Below is a small trained network, with its code and all its weights. Each question gives an input and a target symbol and asks what happens when units are switched off, that is, made to give their printed mean instead of their output.

import numpy as np


def w(rows, s, z=0):
    codes = np.array(rows[::2]) - 128.0
    scale = np.full(codes.shape[1], s)
    scale[-1] = z or s
    return codes * scale


def norm(h):
    return h / np.sqrt((h * h).mean(-1, keepdims=True) + 1e-5)


def f(y):
    return y / 2 * (1 + np.tanh(0.7978845608 * (y + 0.044715 * y**3)))


def softmax(a):
    e = np.exp(a - a.max(-1, keepdims=True))
    return e / e.sum(-1, keepdims=True)


def log_softmax(a):
    a = a - a.max(-1, keepdims=True)
    return a - np.log(np.exp(a).sum(-1, keepdims=True))


def net(x, mask):
    ids = ['ΓΘΞΠΣαβεζημτψω'.index(c) for c in x.split()]
    T = len(ids)
    res = E[ids] + P[:T]
    q, k, v = (norm(res) @ M[0].T for M in (Q, K, V))
    z = softmax(np.where(np.tri(T) > 0, q @ k.T / 4**0.5, -1e9)) @ v
    res = res + np.where(mask[0], z, O[0][:, -1]) @ O[0][:, :-1]
    y = f(norm(res) @ A[0][:, :-1].T + A[0][:, -1])
    res = res + np.where(mask[1:9], y, B[0][:, -1]) @ B[0][:, :-1]
    return log_softmax(norm(res)[-1] @ U[:, :-1].T + U[:, -1])


Q, K, V, O, A, B = {}, {}, {}, {}, {}, {}
E = w([
[158,63,94],'Γ',
[134,163,248],'Θ',
[128,136,88],'Ξ',
[169,204,150],'Π',
[116,153,79],'Σ',
[82,132,171],'α',
[13,116,58],'β',
[108,113,103],'ε',
[103,166,198],'ζ',
[100,171,43],'η',
[172,93,116],'μ',
[125,129,162],'τ',
[62,68,113],'ψ',
[114,104,96],'ω',
],0.018)
P = w([
[2,146,117],'0',
[42,142,118],'1',
[108,177,77],'2',
[163,226,56],'3',
[123,216,185],'4',
[134,212,176],'5',
[163,213,155],'6',
[171,212,156],'7',
[163,195,151],'8',
[166,186,161],'9',
[167,179,147],'10',
[158,166,148],'11',
[147,146,148],'12',
],0.0073)
Q[0] = w([
[24,200,177],'h1',
[72,87,174],'h1',
[2,73,187],'h1',
[12,128,60],'h1',
],0.0083)
K[0] = w([
[117,214,132],'h1',
[155,149,196],'h1',
[1,50,164],'h1',
[110,219,97],'h1',
],0.0087)
V[0] = w([
[154,219,2],'h1',
[173,90,138],'h1',
[104,79,19],'h1',
[162,82,59],'h1',
],0.011)
O[0] = w([
[61,2,127,117],'h1',
[119,125,159,60],'h1',
[87,203,110,14],'h1',
[211,170,157,2],'h1',
],0.008,0.0058)
A[0] = w([
[71,125,116,227],'n1',
[141,86,40,180],'n2',
[155,119,251,59],'n3',
[112,195,69,116],'n4',
[172,114,217,46],'n5',
[188,192,181,178],'n6',
[208,118,42,253],'n7',
[218,164,73,223],'n8',
],0.011,0.0038)
B[0] = w([
[144,138,208,203],'n1',
[82,59,184,176],'n2',
[89,51,50,253],'n3',
[186,76,148,134],'n4',
[156,51,133,202],'n5',
[77,53,208,216],'n6',
[70,155,190,153],'n7',
[2,144,158,136],'n8',
],0.0079,0.0066)
U = w([
[37,122,210,226],'Γ',
[173,2,241,164],'Θ',
[189,5,116,186],'Ξ',
[160,133,133,3],'Π',
[130,138,90,34],'Σ',
[144,169,126,50],'α',
[71,118,57,213],'β',
[107,138,96,19],'ε',
[144,159,176,7],'ζ',
[94,95,87,17],'η',
[143,146,133,23],'μ',
[229,153,205,197],'τ',
[147,146,113,38],'ψ',
[117,143,108,14],'ω',
],0.0098,0.0037)

Each question gives the input, a string of symbols that net reads in full, and the target symbol t.
The units are the heads (4 rows each of Q, K, V and O) and the neurons (one row each of A and B). Each row of codes is followed by its name. A weight is (code - 128) times the scale printed after its matrix; where a second scale follows, it is the last column's (O, A, B and U).
mask holds one flag per unit, heads first, then neurons. A switched-off unit (its flag False) gives its mean, the last column of its rows in O or B, instead of its output. The means were averaged over made-up inputs and are rounded, as every weight is.
A unit's drop is (log p(t) with every unit on - log p(t) with that unit switched off) / (log p(t) with every unit on - log p(t) with every unit switched off).
The circuit of an input: a set's keep is (log p(t) with only the set's units on - log p(t) with every unit switched off) / (log p(t) with every unit on - log p(t) with every unit switched off). Starting from all 9 units, units are removed one at a time, each time the one whose removal leaves the highest keep (on an exact tie, the one counted first), for as long as the keep stays at least 0.8.
circuit, biggest first: the units of the circuit, biggest drop first
most important unit: the unit with the biggest drop
k most important neurons: the k neurons with the biggest drops, biggest first
drop when u is switched off: that unit's drop, to one decimal
input Ξ ψ β μ τ Π Θ Ξ τ, target Ξ: most important unit	n3
input ε ω τ τ τ τ ω Θ ω τ Γ τ μ, target Γ: circuit, biggest first	n8, h1
input Γ β Γ, target Γ: circuit, biggest first	h1, n7
input β τ Π Π τ Ξ Π, target Ξ: circuit, biggest first	h1, n3
input ω τ μ ε, target Γ: 2 most important neurons	n3, n5
input ζ Ξ Ξ α α τ η, target Γ: 4 most important neurons	n3, n2, n1, n7
input Θ τ ζ Θ τ ζ Θ τ Θ τ τ τ Σ, target Γ: 3 most important neurons	n7, n3, n5
input τ τ τ β τ α ε Θ τ Θ τ Θ μ, target Γ: 2 most important neurons	n8, n7
input Γ α Θ Θ τ η, target Γ: drop when n2 is switched off	0.2
input Θ τ τ Θ Θ μ Γ Ξ, target Γ: drop when n4 is switched off	0.0
input τ τ ω, target Γ: drop when n1 is switched off	0.1
input Θ Π τ Γ Θ Θ Γ ζ Σ, target Γ: drop when h1 is switched off	-0.4
